Below are the code and all the weights of a small trained network. Each question names an input and a class and asks about switching units off, where a switched-off unit gives its printed mean instead of its output.

import numpy as np


def w(rows, s, z=0):
    codes = np.array(rows[::2]) - 128.0
    scale = np.full(codes.shape[1], s)
    scale[-1] = z or s
    return codes * scale


def norm(h):
    return h / np.sqrt((h * h).mean(-1, keepdims=True) + 1e-5)


def f(y):
    return np.maximum(y, 0)


def log_softmax(a):
    a = a - a.max(-1, keepdims=True)
    return a - np.log(np.exp(a).sum(-1, keepdims=True))


def net(x, mask):
    res = np.array(x, float).reshape(1, 3) / 4 @ E
    u = 0
    for l in range(2):
        y = f(norm(res) @ A[l][:, :-1].T + A[l][:, -1])
        res = res + np.where(mask[u : u + 3], y, B[l][:, -1]) @ B[l][:, :-1]
        u += 3
    return log_softmax(norm(res)[-1] @ U[:, :-1].T + U[:, -1])


A, B = {}, {}
E = w([
[4,136,191,125,169,33,49,189,38,194],'x0',
[104,48,21,167,172,179,74,90,200,74],'x1',
[240,61,130,91,48,126,127,32,110,242],'x2',
],0.00041)
A[0] = w([
[157,25,63,165,145,208,54,80,211,59,87],'L0N1',
[27,27,81,143,130,142,3,88,164,194,8],'L0N2',
[89,45,132,111,112,97,62,99,71,238,32],'L0N3',
],0.0012,0.0016)
B[0] = w([
[45,127,127,144,96,130,147,177,97,178,248],'L0N1',
[251,118,113,153,209,85,172,16,132,60,175],'L0N2',
[181,144,54,69,96,108,155,161,74,95,190],'L0N3',
],0.0026,0.0013)
A[1] = w([
[120,89,125,159,190,112,2,94,154,96,44],'L1N1',
[199,142,177,95,100,166,128,93,148,136,7],'L1N2',
[168,174,175,133,120,157,188,169,138,47,17],'L1N3',
],0.0023,0.0013)
B[1] = w([
[253,48,243,122,127,145,57,138,195,91,175],'L1N1',
[58,229,196,133,159,174,69,141,243,80,220],'L1N2',
[204,78,31,109,192,64,179,26,60,128,254],'L1N3',
],0.0022,0.00086)
U = w([
[223,114,35,111,201,68,201,40,83,77,252],'0',
[167,253,218,83,68,202,131,88,245,139,172],'1',
[6,122,36,206,150,216,174,212,186,42,75],'2',
[108,27,70,174,30,211,126,72,182,248,97],'3',
[20,212,204,138,190,62,132,227,59,112,79],'4',
[167,136,167,42,19,69,61,163,48,224,47],'5',
[138,31,198,182,201,109,2,178,184,53,126],'6',
],0.0057,0.0013)

Each question gives the input, the list of numbers given to net, and the class t.
The units are the neurons (one row each of A and B). Each row of codes is followed by its name. A weight is (code - 128) times the scale printed after its matrix; where a second scale follows, it is the last column's (A, B and U).
mask holds one flag per neuron, layer by layer. A switched-off neuron (its flag False) gives its mean, the last column of its row in B, instead of its output. The means were averaged over made-up inputs and are rounded, as every weight is.
A unit's drop is (log p(t) with every unit on - log p(t) with that unit switched off) / (log p(t) with every unit on - log p(t) with every unit switched off).
The circuit of an input: a set's keep is (log p(t) with only the set's units on - log p(t) with every unit switched off) / (log p(t) with every unit on - log p(t) with every unit switched off). Starting from all 6 units, units are removed one at a time, each time the one whose removal leaves the highest keep (on an exact tie, the one counted first), for as long as the keep stays at least 0.8.
circuit, biggest first: the units of the circuit, biggest drop first
top k neurons: the k neurons with the biggest drops, biggest first
k most important neurons of layer l: the k neurons of layer l with the biggest drops, biggest first
drop of u: that unit's drop, to one decimal
input [7,1,4], class 0: top 3 neurons	(L0N2, L0N3, L0N1)
input [6,8,-7], class 6: circuit, biggest first	(L1N1)
input [-6,-2,1], class 1: top 2 neurons	(L1N2, L0N3)
input [7,3,-8], class 6: circuit, biggest first	(L1N1, L0N1)
input [-7,1,2], class 3: top 2 neurons	(L0N1, L0N2)
input [6,1,-2], class 6: circuit, biggest first	(L0N1, L1N1)
input [-1,-8,5], class 1: circuit, biggest first	(L1N2, L0N1)
input [0,-2,3], class 1: circuit, biggest first	(L0N1, L1N2)
input [0,1,1], class 3: top 2 neurons	(L0N1, L1N3)
input [-6,1,3], class 3: circuit, biggest first	(L0N1, L0N2)
input [-1,-1,-8], class 0: top 3 neurons	(L1N3, L0N1, L1N2)
input [4,7,7], class 0: top 2 neurons	(L0N2, L0N3)
input [-1,0,2], class 1: top 3 neurons	(L1N3, L0N1, L0N3)
input [4,5,2], class 0: circuit, biggest first	(L0N2)
input [-2,-7,-4], class 0: top 2 neurons	(L1N3, L0N1)
input [3,1,-8], class 6: top 2 neurons	(L0N1, L1N1)
input [3,7,7], class 0: top 2 neurons	(L0N2, L0N3)
input [-2,-8,1], class 1: top 2 neurons	(L1N2, L0N1)
input [-6,2,0], class 2: top 2 neurons	(L0N1, L1N3)
input [-6,-3,6], class 1: circuit, biggest first	(L1N2)
input [-2,-2,-7], class 0: top 2 neurons	(L1N3, L0N1)
input [-1,0,7], class 1: top 3 neurons	(L1N2, L0N1, L1N3)
input [1,1,-3], class 6: 2 most important neurons of layer 0	(L0N1, L0N3)
input [7,2,-4], class 6: circuit, biggest first	(L1N1, L0N1)
input [7,6,-7], class 6: drop of L1N1	0.6
input [-2,1,1], class 3: drop of L0N1	-0.2
input [-3,2,-1], class 2: most important neuron of layer 1	(L1N3)
input [7,3,-2], class 6: drop of L1N1	0.5
